Below are the code and all the weights of a small trained network. Each question names an input and a class and asks about switching units off, where a switched-off unit gives its printed mean instead of its output.

import numpy as np


def w(rows, s, z=0):
    codes = np.array(rows[::2]) - 128.0
    scale = np.full(codes.shape[1], s)
    scale[-1] = z or s
    return codes * scale


def f(y):
    return y / 2 * (1 + np.tanh(0.7978845608 * (y + 0.044715 * y**3)))


def log_softmax(a):
    a = a - a.max(-1, keepdims=True)
    return a - np.log(np.exp(a).sum(-1, keepdims=True))


def net(x, mask):
    res = np.array(x, float).reshape(1, 5) / 4 @ E
    y = f(res @ A[0][:, :-1].T + A[0][:, -1])
    res = res + np.where(mask, y, B[0][:, -1]) @ B[0][:, :-1]
    return log_softmax(res[-1] @ U[:, :-1].T + U[:, -1])


A, B = {}, {}
E = w([
[148,116,254],'x0',
[188,85,156],'x1',
[83,223,181],'x2',
[209,226,90],'x3',
[29,73,100],'x4',
],0.0072)
A[0] = w([
[79,49,178,82],'n1',
[147,91,69,65],'n2',
[202,69,144,83],'n3',
[25,183,166,195],'n4',
[163,97,178,27],'n5',
[150,130,55,198],'n6',
[203,167,168,72],'n7',
[8,224,71,254],'n8',
[109,134,103,65],'n9',
[142,108,140,115],'n10',
[134,123,116,57],'n11',
[101,178,139,204],'n12',
[97,166,141,140],'n13',
],0.013,0.0047)
B[0] = w([
[104,25,35,189],'n1',
[188,164,111,152],'n2',
[44,190,115,161],'n3',
[68,21,217,209],'n4',
[59,131,32,140],'n5',
[221,185,151,182],'n6',
[39,157,185,172],'n7',
[241,125,255,250],'n8',
[155,103,102,128],'n9',
[99,124,110,131],'n10',
[130,143,103,119],'n11',
[108,63,188,168],'n12',
[98,71,163,148],'n13',
],0.017,0.011)
U = w([
[36,112,153,149],'0',
[1,179,159,105],'1',
[109,161,70,113],'2',
[94,68,166,54],'3',
[59,69,75,95],'4',
[139,108,133,106],'5',
[102,92,146,251],'6',
],0.011,0.013)

Each question gives the input, the list of numbers given to net, and the class t.
The units are the neurons (one row each of A and B). Each row of codes is followed by its name. A weight is (code - 128) times the scale printed after its matrix; where a second scale follows, it is the last column's (A, B and U).
mask holds one flag per neuron, in row order. A switched-off neuron (its flag False) gives its mean, the last column of its row in B, instead of its output. The means were averaged over made-up inputs and are rounded, as every weight is.
A unit's drop is (log p(t) with every unit on - log p(t) with that unit switched off) / (log p(t) with every unit on - log p(t) with every unit switched off).
The circuit of an input: a set's keep is (log p(t) with only the set's units on - log p(t) with every unit switched off) / (log p(t) with every unit on - log p(t) with every unit switched off). Starting from the 12 units with the biggest drops (on a tie, the unit counted first), units are removed one at a time, each time the one whose removal leaves the highest keep (on an exact tie, the one counted first), for as long as the keep stays at least 0.8.
circuit, biggest first: the units of the circuit, biggest drop first
unit that matters most: the unit with the biggest drop
k most important neurons: the k neurons with the biggest drops, biggest first
drop of u: that unit's drop, to one decimal
input [1,-1,4,2,-6], class 1: 3 most important neurons : (n7 n8 n1)
input [0,6,1,-7,6], class 4: circuit, biggest first : (n1)
input [-1,-6,-8,-2,-5], class 2: circuit, biggest first : (n8 n4 n12)
input [3,-2,4,-3,-7], class 0: circuit, biggest first : (n8 n6)
input [-4,2,0,4,-6], class 1: circuit, biggest first : (n7 n8)
input [-1,-2,-6,-7,-2], class 4: circuit, biggest first : (n8 n1)
input [4,1,7,6,-1], class 1: 2 most important neurons : (n7 n1)
input [7,0,-2,0,5], class 4: circuit, biggest first : (n8 n1)
input [-6,-1,-4,2,-8], class 2: circuit, biggest first : (n8 n4)
input [2,-4,-1,-3,-5], class 0: 4 most important neurons : (n8 n6 n2 n1)
input [0,-3,-7,-3,1], class 2: 3 most important neurons : (n4 n8 n12)
input [-5,-7,-5,6,-7], class 5: circuit, biggest first : (n6 n4)
input [7,4,-6,-6,-6], class 4: 3 most important neurons : (n1 n5 n8)
input [5,-3,6,3,-3], class 3: circuit, biggest first : (n4 n12)
input [-1,2,0,2,1], class 5: most important neuron : (n4)
input [4,-3,-6,-1,8], class 4: circuit, biggest first : (n1 n8)
input [-5,-2,6,-7,5], class 3: circuit, biggest first : (n4 n8)
input [-3,0,-7,-1,-2], class 2: 2 most important neurons : (n8 n4)
input [3,-5,1,3,-4], class 0: circuit, biggest first : (n7 n8)
input [-7,0,1,8,-5], class 5: unit that matters most : n6
input [-8,0,-5,6,5], class 5: 2 most important neurons : (n8 n6)
input [6,4,-7,2,4], class 4: 2 most important neurons : (n8 n1)
input [8,-1,0,-8,6], class 4: drop of n1 : 0.4
input [8,4,2,-1,-3], class 1: drop of n7 : 0.1
input [-8,-4,3,8,3], class 5: drop of n8 : 0.3
